[[-23  -4 -31  21  44  33]
 [-13  -3 -17   9  27  23]]	23

[[ 12 -19  23 -15 -21 -11 -30]
 [-10  41  -8  16  -1 -14  19]
 [ 34 -20  42 -40 -40 -19 -45]]	19

[[ 20 -25 -16  24  28]
 [-43   7 -29 -28  34]
 [  7 -50  13   3 -44]]	34

[[-60   1 -27 -40]
 [-27   0  -9 -14]
 [  3  24  -6  39]]	-14

[[ -1  -7  56   5  16]
 [ 39  34  -4  -3 -37]]	-37

[[ 12 -43  42 -56  25]
 [-19  36 -16 -31  -2]]	-2

[[-13  28 -41  12   5  10]
 [-25  -2  43  26  58  26]]	26
---
-12.33	16.29	-7.89	2.45	14.79	4.63	17.48 → 17.48
-0.1	0.3	1.0	1.1	-1.0 → -1.0
-0.8	0.3	0.7	-1.5	1.9 → 1.9
-1.669	-0.888	-0.487	1.268	0.715 → 0.715
111.279	-96.014	155.317	-162.122 → -162.122
1.3	-0.7	-1.9	-0.4	-1.6	1.1	2.0 → 2.0
---
[-10.7  -8.0  14.3  -3.0   2.6] ans = 14.3
[  2.002   8.777  -8.603 -10.870  -6.464  -2.581  10.692] ans = -6.464
[ 1.133 -1.523  0.292 -0.231] ans = -1.523
[-0.05 -0.15  0.13  0.05  0.07  0.10] ans = 0.05
[-0.12  1.04  1.27 -0.69  0.32  0.54 -1.26] ans = 0.32
[-0.185  0.102 -0.160  0.171  0.021] ans = -0.160
[ 0.040  0.027 -0.055  0.024  0.115 -0.192 -0.112] ans = 0.115
---
[[-581  287  547 -425   72]
 [ 488 -242  -94  147  965]] ==> -425

[[77 65 40 50 28 73 59]
 [ 8 69 35 39 67 54 66]
 [51 57  7 35 50 52 82]] ==> 54

[[ 11  35  26   7  12]
 [-19   7  24 -41 -23]] ==> 7

[[349 249 880 592 775 222]
 [549 545 580 496 523 662]] ==> 775

[[-26   6  14  18  -1   8   5]
 [ 28   6 -22 -21  31 -17   5]] ==> 8

[[142 231 137 228]
 [214  78 198  41]
 [168 107 144  71]] ==> 198

[[3512 5640 4085 6513 1855 1071 3937]
 [5441 6689 8152 1903 1883 3049 5569]
 [3124 6086 4584 6150 2038 3474 1649]] ==> 3049

[[6 3 6 2 2 1]
 [7 1 7 3 4 3]] ==> 2

[[4 2 3 2]
 [6 8 1 5]] ==> 3

[[ -2 -12  31 -13]
 [-12 -26   4  41]
 [ 19 -16 -24 -13]] ==> 4
---
[ 31  58 -15  24] ans = 24

[[ 13  19 -14 -11  51   6]
 [ 52   6  13  -1 -12  43]
 [  3  13   3  45 -45 -13]] ans = 6

[ 51   0 -19  28 -20  10] ans = 10

[ 40  -9  16   2 -53  19 -55] ans = -55

[ 12  -3 -44  22  42] ans = 42

[[  0   5  13  -8 -15 -13  13]
 [ -9 -13 -25  -9 -19  -8  -9]
 [  6  10  25  -1 -41 -55  34]] ans = 13
---
[-50, 24, 32, -8, 59, 2, -37] Answer: 2

[33, 41, 31, -37, 29, -48, -22] Answer: 29

[30, -49, 35, -20, 16] Answer: 16

[-18, 29, 33, -48, -55] Answer: -18

[[2, -39, 34, -47, -44],
 [-41, 45, 1, -22, 26],
 [-8, 7, -14, 58, 8]] Answer: 1

[-6, -34, -44, 38, 6] Answer: -6

[4, 8, -42, -10, -2, 4, -46] Answer: -2

[-34, -60, 25, -12, -27, 11, 49] Answer: -12
---
  4   10  -12  -23   -8  -34
-25  -57  -45   44  -14   30
out -12

 27  -21   18    9    4
 -1  -24   43   16  -12
out 18

-23   52   -1   49
-40  -35  -36  -43
out -1

-30  -26  -42   26
  3  -47  -27   47
out -42

 21   -3   -7   35    7  -26   34
 56  -19   31   -6   -8  -11   15
out -7

  6  -47   24    4
-47  -35   36  -36
out 24
---
array([[-1.03, -1.25,  0.37, -0.39,  0.33, -0.32, -1.58],
       [-1.78,  0.08, -0.35, -2.42, -0.02, -0.83, -0.06],
       [ 0.56,  0.31,  1.46,  0.31, -2.30,  0.53, -2.01]]) out -0.32

array([[ 0.496,  0.757,  0.109, -0.739, -1.777],
       [-2.015,  0.740, -2.116,  1.689,  0.176],
       [ 1.695, -0.157,  1.559, -2.192, -1.684]]) out 0.109

array([ 127.90, -155.15,  108.56,  163.90,  -81.97]) out 108.56

array([ 162.54,    6.69,   35.54,  -95.17, -183.28]) out 6.69

array([ 0.14,  0.19, -0.11, -0.14,  0.17]) out 0.14

array([[ 159.2,   83.6,  151.3,  117.9,   83.1,  159.5,   -6.3],
       [   8.3,  -46.9, -148.1,  -55.1,  -37.3,   82.3,   -0.4],
       [  49.5, -165.3,   -8.1,  -49.6,   21.7,  -44.3,  -24.3]]) out -0.4

array([ 0.132,  0.011,  0.019, -0.128, -0.074]) out 0.011

array([-1.36, -1.06, -0.82, -1.02,  0.25,  1.16,  1.62]) out -0.82

array([[  5.67,  -5.80,   4.11,  -8.94, -15.49, -10.92, -23.44],
       [  2.46,   3.44,  18.60,  -0.06,   2.41,  -9.06,   8.84],
       [-24.60,   1.23,   2.48,  -4.44,   5.91, -10.11,  -8.15]]) out -0.06
---
 27   28   11  -19
 -3    8    9    8
-11  -13  -16  -38
-> 8

834  219   75  250  641  622  155
776  105  166  244  784  828  381
273  844  352  620  228  517  683
-> 381

86  89  85  83
34  24  28  30
69  60  59  58
-> 30

1  0  0  7  6  0  2
2  1  0  7  6  0  1
7  2  5  2  6  1  8
-> 1

-48  -38   31   16
 35  -23  -20  -28
 11   -7   11    6
-> -28

-37   39   41   41  -31
-29   31   33   38  -20
 28  -28  -28  -32   23
-> -20

14  60  29  37  56  28  23
17  41  24  23  45  95  50
28  30  14  18   1  13  31
-> 50

113   74   48   19
102  145  177  204
100  115  117  132
-> 204
